Here is a tiny trained network, its code and every weight. The questions are about switching its units off for an input and a class, where a switched-off unit gives its printed mean instead of its output.

import numpy as np


def w(rows, s, z=0):
    codes = np.array(rows[::2]) - 128.0
    scale = np.full(codes.shape[1], s)
    scale[-1] = z or s
    return codes * scale


def norm(h):
    return h / np.sqrt((h * h).mean(-1, keepdims=True) + 1e-5)


def f(y):
    return np.maximum(y, 0)


def log_softmax(a):
    a = a - a.max(-1, keepdims=True)
    return a - np.log(np.exp(a).sum(-1, keepdims=True))


def net(x, mask):
    res = np.array(x, float).reshape(1, 5) / 4 @ E
    u = 0
    for l in range(3):
        y = f(norm(res) @ A[l][:, :-1].T + A[l][:, -1])
        res = res + np.where(mask[u : u + 9], y, B[l][:, -1]) @ B[l][:, :-1]
        u += 9
    return log_softmax(norm(res)[-1] @ U[:, :-1].T + U[:, -1])


A, B = {}, {}
E = w([
[73,127,155,164,217,150,173],'x0',
[189,43,173,98,106,57,64],'x1',
[74,127,141,128,132,207,133],'x2',
[159,71,173,253,87,97,203],'x3',
[113,178,247,69,94,186,77],'x4',
],0.0041)
A[0] = w([
[60,169,68,118,162,255,134,169],'0.n0',
[118,155,200,108,97,190,109,115],'0.n1',
[92,59,131,123,97,167,81,29],'0.n2',
[143,163,110,54,147,79,57,6],'0.n3',
[92,152,133,165,167,177,171,182],'0.n4',
[146,65,61,132,98,99,129,136],'0.n5',
[151,104,167,129,153,51,103,27],'0.n6',
[98,52,145,133,164,148,140,21],'0.n7',
[83,92,222,72,173,147,85,89],'0.n8',
],0.0091,0.0021)
B[0] = w([
[21,61,86,2,134,179,132,253],'0.n0',
[116,168,212,177,114,165,75,191],'0.n1',
[211,123,89,149,155,191,165,152],'0.n2',
[137,244,102,100,36,94,225,189],'0.n3',
[92,148,189,171,140,72,205,205],'0.n4',
[126,29,125,161,153,167,75,189],'0.n5',
[139,46,136,89,193,110,111,172],'0.n6',
[87,118,115,171,40,87,131,153],'0.n7',
[194,100,163,171,210,223,106,195],'0.n8',
],0.0096,0.008)
A[1] = w([
[230,218,155,130,95,130,107,48],'1.n0',
[101,137,131,162,79,133,80,105],'1.n1',
[123,168,81,212,80,33,129,115],'1.n2',
[136,137,139,146,122,147,134,135],'1.n3',
[216,68,54,181,116,76,72,4],'1.n4',
[95,113,20,147,198,65,107,84],'1.n5',
[118,72,150,167,116,117,148,139],'1.n6',
[155,58,81,193,150,81,217,124],'1.n7',
[107,86,4,100,65,157,93,120],'1.n8',
],0.011,0.0024)
B[1] = w([
[138,172,77,100,100,30,59,201],'1.n0',
[151,116,135,134,81,121,151,144],'1.n1',
[84,96,78,153,160,240,166,160],'1.n2',
[139,109,122,124,107,127,130,154],'1.n3',
[192,182,250,31,145,138,235,237],'1.n4',
[111,63,200,99,15,158,90,197],'1.n5',
[138,107,87,160,66,128,145,222],'1.n6',
[196,218,53,199,166,189,107,254],'1.n7',
[135,34,89,59,168,59,121,243],'1.n8',
],0.014,0.0063)
A[2] = w([
[38,178,50,81,194,49,229,61],'2.n0',
[47,110,224,134,196,87,146,120],'2.n1',
[152,208,164,166,94,35,51,32],'2.n2',
[138,58,215,189,238,146,19,3],'2.n3',
[79,110,121,177,41,146,150,116],'2.n4',
[154,220,109,75,70,2,135,220],'2.n5',
[37,94,126,52,156,115,135,173],'2.n6',
[231,216,81,31,147,190,68,44],'2.n7',
[233,106,135,162,105,86,204,62],'2.n8',
],0.0095,0.0019)
B[2] = w([
[79,111,104,108,249,52,213,213],'2.n0',
[193,115,122,97,53,163,25,177],'2.n1',
[201,160,113,88,153,25,152,183],'2.n2',
[98,114,163,68,237,250,154,170],'2.n3',
[100,185,119,100,68,96,99,169],'2.n4',
[70,157,160,174,199,211,37,218],'2.n5',
[120,108,57,196,90,50,110,251],'2.n6',
[188,52,164,155,67,40,196,255],'2.n7',
[169,68,165,88,98,102,165,229],'2.n8',
],0.013,0.0073)
U = w([
[42,39,21,72,135,62,134,165],'0',
[100,120,181,98,200,247,46,142],'1',
[61,164,139,139,18,133,66,132],'2',
[247,68,185,97,107,126,182,169],'3',
[155,179,44,235,97,203,164,127],'4',
[136,159,87,141,131,139,77,2],'5',
[73,197,92,173,201,88,179,85],'6',
[174,219,152,127,163,20,25,132],'7',
],0.012,0.0084)

Each question gives the input, the list of numbers given to net, and the class t.
The units are the neurons (one row each of A and B). Each row of codes is followed by its name. A weight is (code - 128) times the scale printed after its matrix; where a second scale follows, it is the last column's (A, B and U).
mask holds one flag per neuron, layer by layer. A switched-off neuron (its flag False) gives its mean, the last column of its row in B, instead of its output. The means were averaged over made-up inputs and are rounded, as every weight is.
A unit's drop is (log p(t) with every unit on - log p(t) with that unit switched off) / (log p(t) with every unit on - log p(t) with every unit switched off).
The circuit of an input: a set's keep is (log p(t) with only the set's units on - log p(t) with every unit switched off) / (log p(t) with every unit on - log p(t) with every unit switched off). Starting from the 12 units with the biggest drops (on a tie, the unit counted first), units are removed one at a time, each time the one whose removal leaves the highest keep (on an exact tie, the one counted first), for as long as the keep stays at least 0.8.
units of the circuit, in order: the units of the circuit, biggest drop first
k most important neurons: the k neurons with the biggest drops, biggest first
top k neurons in layer l: the k neurons of layer l with the biggest drops, biggest first
input [7,6,-2,-5,0], class 7: 2 most important neurons -> (0.n0, 0.n3)
input [-1,0,-8,4,6], class 7: 3 most important neurons -> (0.n0, 0.n5, 2.n2)
input [0,-7,1,-5,8], class 2: top 2 neurons in layer 1 -> (1.n8, 1.n7)
input [5,-1,6,2,-1], class 0: units of the circuit, in order -> (0.n0)
input [2,7,-7,-4,1], class 7: 4 most important neurons -> (0.n3, 0.n0, 1.n0, 2.n5)
input [-8,5,0,-4,2], class 7: units of the circuit, in order -> (0.n0, 1.n0)
input [3,4,2,6,5], class 1: 3 most important neurons -> (0.n3, 0.n8, 2.n3)
input [1,4,5,6,6], class 1: 2 most important neurons -> (0.n8, 0.n3)
input [0,1,5,8,-8], class 4: top 2 neurons in layer 1 -> (1.n7, 1.n2)
input [2,-7,-3,5,-1], class 4: units of the circuit, in order -> (1.n7, 1.n8)
input [-5,-8,-4,6,6], class 7: 4 most important neurons -> (0.n0, 0.n1, 1.n0, 2.n2)
input [4,-6,5,5,4], class 2: 3 most important neurons -> (1.n8, 0.n1, 2.n1)
input [-2,7,5,5,4], class 1: 3 most important neurons -> (0.n3, 2.n3, 0.n8)
input [8,4,3,-5,5], class 1: top neuron in layer 0 -> (0.n8)
input [5,1,-5,-3,-1], class 6: 3 most important neurons -> (0.n3, 0.n5, 0.n0)
input [0,-4,-6,5,-6], class 4: 2 most important neurons -> (1.n7, 0.n0)
input [1,1,-2,2,5], class 1: top 2 neurons in layer 1 -> (1.n4, 1.n7)
input [0,-1,-4,3,5], class 7: top 2 neurons in layer 0 -> (0.n0, 0.n5)
input [3,-6,-5,-1,-7], class 2: top 2 neurons in layer 0 -> (0.n4, 0.n8)
input [4,-4,8,7,-2], class 6: top neuron in layer 2 -> (2.n0)
